Below is a small trained network, with its code and all its weights. Each question gives an input and a class and asks what happens when units are switched off, that is, made to give their printed mean instead of their output.

import numpy as np


def w(rows, s, z=0):
    codes = np.array(rows[::2]) - 128.0
    scale = np.full(codes.shape[1], s)
    scale[-1] = z or s
    return codes * scale


def f(y):
    return y / 2 * (1 + np.tanh(0.7978845608 * (y + 0.044715 * y**3)))


def log_softmax(a):
    a = a - a.max(-1, keepdims=True)
    return a - np.log(np.exp(a).sum(-1, keepdims=True))


def net(x, mask):
    res = np.array(x, float).reshape(1, 6) / 4 @ E
    y = f(res @ A[0][:, :-1].T + A[0][:, -1])
    res = res + np.where(mask, y, B[0][:, -1]) @ B[0][:, :-1]
    return log_softmax(res[-1] @ U[:, :-1].T + U[:, -1])


A, B = {}, {}
E = w([
[114,155,118,105,98,227,140,190],'x0',
[124,202,97,90,137,133,204,97],'x1',
[123,89,182,217,109,131,104,90],'x2',
[234,136,171,47,102,233,116,37],'x3',
[122,181,238,79,21,113,187,169],'x4',
[172,60,145,40,112,3,124,101],'x5',
],0.0057)
A[0] = w([
[236,40,209,94,94,70,59,165,119],'n0',
[86,151,153,173,110,2,116,193,205],'n1',
[168,98,129,151,218,90,209,82,195],'n2',
[68,144,98,216,204,188,119,118,166],'n3',
[84,103,48,210,160,115,86,114,213],'n4',
[148,30,158,116,102,81,112,28,188],'n5',
[113,83,12,60,146,40,101,188,167],'n6',
[92,136,100,107,152,43,144,162,136],'n7',
[200,179,164,196,112,172,80,77,253],'n8',
[144,186,152,115,101,171,82,104,129],'n9',
[72,176,135,127,64,114,189,114,127],'n10',
[138,172,57,49,99,140,121,135,144],'n11',
[61,185,147,103,59,133,177,172,209],'n12',
[147,115,53,243,161,128,39,111,178],'n13',
[162,164,155,53,163,164,171,167,165],'n14',
[159,37,216,70,176,85,49,15,192],'n15',
],0.0065,0.0038)
B[0] = w([
[44,156,195,117,58,80,66,141,204],'n0',
[151,234,37,223,137,195,142,148,254],'n1',
[66,200,141,176,59,107,109,209,192],'n2',
[91,149,194,124,63,81,83,182,233],'n3',
[159,229,168,137,89,107,64,188,249],'n4',
[51,203,149,100,4,77,77,229,223],'n5',
[90,253,113,189,162,130,190,34,228],'n6',
[165,148,95,210,130,178,159,65,182],'n7',
[52,208,138,225,157,124,187,154,240],'n8',
[136,71,46,199,203,186,113,79,161],'n9',
[168,118,60,102,152,158,153,142,177],'n10',
[179,99,86,86,165,174,194,54,176],'n11',
[122,135,74,203,214,188,156,107,239],'n12',
[91,220,155,28,95,62,32,195,249],'n13',
[163,71,87,137,175,130,134,102,195],'n14',
[111,167,192,127,83,79,59,155,253],'n15',
],0.0053,0.0046)
U = w([
[42,165,185,110,68,41,37,229,153],'0',
[127,147,33,201,152,144,219,84,202],'1',
[188,28,68,2,148,129,124,82,3],'2',
],0.0065,0.0033)

Each question gives the input, the list of numbers given to net, and the class t.
The units are the neurons (one row each of A and B). Each row of codes is followed by its name. A weight is (code - 128) times the scale printed after its matrix; where a second scale follows, it is the last column's (A, B and U).
mask holds one flag per neuron, in row order. A switched-off neuron (its flag False) gives its mean, the last column of its row in B, instead of its output. The means were averaged over made-up inputs and are rounded, as every weight is.
A unit's drop is (log p(t) with every unit on - log p(t) with that unit switched off) / (log p(t) with every unit on - log p(t) with every unit switched off).
The circuit of an input: a set's keep is (log p(t) with only the set's units on - log p(t) with every unit switched off) / (log p(t) with every unit on - log p(t) with every unit switched off). Starting from the 12 units with the biggest drops (on a tie, the unit counted first), units are removed one at a time, each time the one whose removal leaves the highest keep (on an exact tie, the one counted first), for as long as the keep stays at least 0.8.
units of the circuit, in order: the units of the circuit, biggest drop first
top k neurons: the k neurons with the biggest drops, biggest first
drop of u: that unit's drop, to one decimal
input [-5,5,-5,-4,-8,-4], class 0: units of the circuit, in order : [n13]
input [1,6,-7,7,-4,0], class 2: units of the circuit, in order : [n1; n6; n11]
input [0,3,-6,-2,-8,-2], class 0: top 3 neurons : [n13; n3; n4]
input [-4,5,-3,-2,-2,6], class 1: top 2 neurons : [n6; n13]
input [3,-1,4,5,-7,-7], class 0: top 2 neurons : [n13; n3]
input [1,4,-3,6,2,3], class 2: top 2 neurons : [n1; n6]
input [-3,-5,-7,-4,0,2], class 1: drop of n6 : 0.3
input [1,2,-8,1,8,-1], class 2: drop of n8 : 0.2
input [-3,2,4,-2,7,-1], class 1: drop of n13 : 0.1
input [6,4,-4,-8,1,-6], class 1: drop of n12 : 0.2
